Below is a small trained network, with its code and all its weights. Each question gives an input and a class and asks what happens when units are switched off, that is, made to give their printed mean instead of their output.

import numpy as np


def w(rows, s, z=0):
    codes = np.array(rows[::2]) - 128.0
    scale = np.full(codes.shape[1], s)
    scale[-1] = z or s
    return codes * scale


def f(y):
    return y / 2 * (1 + np.tanh(0.7978845608 * (y + 0.044715 * y**3)))


def log_softmax(a):
    a = a - a.max(-1, keepdims=True)
    return a - np.log(np.exp(a).sum(-1, keepdims=True))


def net(x, mask):
    res = np.array(x, float).reshape(1, 5) / 4 @ E
    y = f(res @ A[0][:, :-1].T + A[0][:, -1])
    res = res + np.where(mask, y, B[0][:, -1]) @ B[0][:, :-1]
    return log_softmax(res[-1] @ U[:, :-1].T + U[:, -1])


A, B = {}, {}
E = w([
[10,117,146,56,48],'x0',
[148,2,167,51,123],'x1',
[221,219,3,47,61],'x2',
[51,108,22,85,165],'x3',
[205,77,66,178,147],'x4',
],0.0089)
A[0] = w([
[192,56,120,250,160,178],'n0',
[90,155,98,100,114,234],'n1',
[139,105,65,143,168,148],'n2',
[45,140,141,158,138,10],'n3',
[165,124,66,99,102,204],'n4',
[198,204,113,169,119,166],'n5',
[176,78,167,63,12,130],'n6',
[123,77,48,86,181,99],'n7',
[106,94,195,129,137,252],'n8',
[123,44,223,162,179,39],'n9',
[140,87,200,168,222,135],'n10',
[175,211,126,124,90,193],'n11',
],0.015,0.0033)
B[0] = w([
[82,164,192,198,203,249],'n0',
[167,125,96,79,79,182],'n1',
[125,47,95,186,161,174],'n2',
[172,134,101,113,9,183],'n3',
[157,124,102,88,209,191],'n4',
[244,188,159,152,129,226],'n5',
[114,50,212,70,125,180],'n6',
[102,57,43,126,152,182],'n7',
[22,183,124,75,99,197],'n8',
[71,158,113,137,111,229],'n9',
[41,195,101,165,99,227],'n10',
[225,130,124,119,103,213],'n11',
],0.012,0.017)
U = w([
[31,215,102,150,88,127],'0',
[75,61,198,131,65,51],'1',
[82,23,248,19,77,124],'2',
[103,32,82,236,178,92],'3',
[254,165,113,140,100,114],'4',
[162,164,170,197,227,134],'5',
[107,55,13,41,196,113],'6',
[124,161,78,87,17,254],'7',
],0.01,0.0064)

Each question gives the input, the list of numbers given to net, and the class t.
The units are the neurons (one row each of A and B). Each row of codes is followed by its name. A weight is (code - 128) times the scale printed after its matrix; where a second scale follows, it is the last column's (A, B and U).
mask holds one flag per neuron, in row order. A switched-off neuron (its flag False) gives its mean, the last column of its row in B, instead of its output. The means were averaged over made-up inputs and are rounded, as every weight is.
A unit's drop is (log p(t) with every unit on - log p(t) with that unit switched off) / (log p(t) with every unit on - log p(t) with every unit switched off).
The circuit of an input: a set's keep is (log p(t) with only the set's units on - log p(t) with every unit switched off) / (log p(t) with every unit on - log p(t) with every unit switched off). Starting from all 12 units, units are removed one at a time, each time the one whose removal leaves the highest keep (on an exact tie, the one counted first), for as long as the keep stays at least 0.8.
circuit, biggest first: the units of the circuit, biggest drop first
unit that matters most: the unit with the biggest drop
top k neurons: the k neurons with the biggest drops, biggest first
drop when u is switched off: that unit's drop, to one decimal
input [7,2,-4,3,2], class 2: unit that matters most => n10
input [-3,6,2,-2,4], class 3: top 4 neurons => [n5; n7; n11; n2]
input [7,-5,-4,-4,-1], class 7: top 2 neurons => [n0; n3]
input [-7,0,-2,-4,-2], class 0: top 3 neurons => [n10; n9; n4]
input [8,6,-7,8,5], class 0: top 2 neurons => [n8; n9]
input [2,-5,5,6,-1], class 6: top 3 neurons => [n7; n4; n3]
input [-2,0,2,5,-7], class 6: top 2 neurons => [n5; n10]
input [-7,4,-3,6,0], class 3: top 2 neurons => [n2; n7]
input [4,-6,-5,1,-2], class 7: top 2 neurons => [n3; n0]
input [3,7,-5,-7,-1], class 0: top 2 neurons => [n10; n9]
input [8,-2,8,2,-2], class 6: drop when n6 is switched off => 0.1
input [-7,7,5,-6,3], class 5: drop when n0 is switched off => 0.7
input [2,8,-5,-3,7], class 0: drop when n2 is switched off => 0.0
input [-3,4,4,2,7], class 3: circuit, biggest first => [n2]
